[[148 130 144 140 127 149 123]
 [136 143 117 117 122 114 134]
 [111 143 111 123 148 122 119]] yields 122

[[138 144 118 128 108 148]
 [105 122 135 150 100 122]
 [110 118 108 107 127 151]] yields 127

[[119 126 132 120 145 147]
 [137 133 134 109 127 123]
 [152 122 133 111 145 122]] yields 145

[[137 129 101 145]
 [137 157 121 120]
 [120 147 147 111]] yields 147

[[129 154 129 129]
 [126 138 124 128]
 [126 141 127 127]] yields 127

[[105 104 147 108 150 129]
 [148 135 146 128 108 150]
 [121 151 101 107 134 145]] yields 134

[[135 111 152 118]
 [132 121 122 143]
 [116 132 136 105]] yields 136

[[120 128 142 127 121 127 130]
 [118 134 129 123 106 131 122]
 [128 141 139 115 125 121 127]] yields 121

[[148 153 139 102]
 [118 109 113 146]
 [120 137 122 147]] yields 122
---
[129 145 107 115 130] -> 130

[[119 146 153 117 131 120]
 [155 132 103 140 136 104]] -> 153

[[123 107 151 152 129 135 138]
 [134 147 106 137 153 115 121]
 [116 123 119 100 122 125 121]] -> 152

[[128 157 134 112]
 [151 116 147 117]] -> 151

[120 109 119 149] -> 120

[153 129 152 143 144 144 126] -> 152
---
array([[126, 127, 130, 144, 114, 129],
       [147, 155, 128, 104, 144, 142],
       [114, 141, 130, 104, 128, 100]])	128

array([[149, 122, 136, 138, 104, 139],
       [127, 129, 129, 130, 117, 122],
       [129, 143, 116, 127, 124, 128]])	124

array([[104, 107, 120, 137, 132, 123],
       [128, 154, 123, 123, 138, 112],
       [132, 117, 143, 138, 140, 109]])	140

array([[135, 129, 135, 130, 102,  99, 129],
       [114, 132, 130, 130, 114, 118, 143],
       [100, 135, 143, 143, 128, 132, 123]])	132

array([[125, 119, 117, 141, 106],
       [129, 130, 130, 111, 126],
       [131, 130, 122, 156, 132]])	156

array([[144, 133, 115, 119],
       [130, 120, 127, 123],
       [105, 134, 123, 133]])	123

array([[158, 132, 146, 102, 140, 141, 129],
       [143, 132, 137, 111, 140, 136, 129],
       [146, 128, 135, 117, 127, 133, 126]])	133

array([[105, 109, 132, 132, 107, 118, 129],
       [118, 129, 129, 118, 116, 111, 120],
       [106, 116, 118, 123, 117, 114, 116]])	114
---
[[124 120 133 129 118 127 126 124 131 135 121 126 125 124 121]
 [131 138 129 139 125 115 126 125 113 127 114 129 138 127 119]
 [130 130 123 126 121 128 131 137 134 127 140 119 127 124 126]
 [128 136 127 127 131 126 133 137 125 131 135 126 136 133 126]
 [120 139 131 141 146 124 117 123 105 119 123 124 152 139 121]]: 124

[[139 127 118 124 130 130 138 134 132 141 142 142 144]
 [102 114 114 121 122 121 120 119 129 126 123 143 149]
 [128 122 123 126 129 127 123 131 120 120 115 116 112]
 [130 129 122 120 126 129 136 133 139 141 138 135 137]
 [112 108 116 128 132 135 134 143 149 144 139 140 141]
 [154 133 128 126 127 128 135 130 132 139 126 134 125]
 [101 113 120 120 122 121 123 135 140 144 141 154 157]
 [125 120 129 123 126 130 128 131 127 138 140 123 125]
 [120 133 134 127 126 126 121 117 123 122 126 131 136]
 [140 139 137 134 134 130 124 121 124 122 115 112 112]
 [134 124 122 120 125 131 127 141 134 138 145 139 149]]: 139

[[123 124 123 122 135 146 124 135 117 131 123 126 123 143 126 138]
 [135 131 120 110 137 144 128 143 116 136 115 135 105 138 135 131]
 [119 126 136 137 132 119 129 115 139 123 131 125 139 124 118 130]
 [129 128 118 137 119 123 120 122 123 129 137 129 129 131 126 130]
 [137 124 121 118 115 151 122 147 106 118 133 119 139 129 145 127]
 [125 122 135 140 116 110 130 104 146 130 134 123 137 129 115 132]
 [124 126 137 137 121 111 133 107 146 132 131 125 135 127 114 127]
 [144 127 140 112 110 113 143 109 148 145 118 125 124 127 117 117]
 [130 131 130 124 135 125 131 128 132 130 124 132 121 121 127 125]
 [134 128 133 110 126 128 137 121 136 143 115 129 114 136 118 127]
 [123 129 135 122 143 126 130 129 132 120 125 128 132 114 127 124]]: 123

[[136 147 113 141 121 122 109 130 128 117 144 134 131]
 [132 114 141 142 143 126 136 133 132 123 129 111 107]
 [125 141 135 129 109 144 113 136 142 122 133 124 136]
 [120 147 143 116 132 113 111 123 120 137 140 114 126]
 [117 113 115 137 119 136 146 136 118 139 131 125 122]
 [134 128 116 132 142 129 111 116 124 142 117 112 145]
 [122 111 115 139 149 120 120 144 113 112 139 123 132]
 [139 117 129 136 113 137 113 132 132 136 146 137 119]
 [117 129 131 133 145 129 111 117 127 137 121 140 116]]: 136

[[123 118 133 126 116 131]
 [105 121 135 121 114 123]
 [109 121 134 122 115 125]
 [117 116 134 124 115 129]
 [136 130 125 131 129 132]
 [123 117 132 126 116 132]
 [120 116 134 125 115 131]
 [108 121 134 122 115 124]
 [123 118 132 126 116 132]
 [113 121 133 123 114 127]
 [121 116 134 125 116 131]]: 123
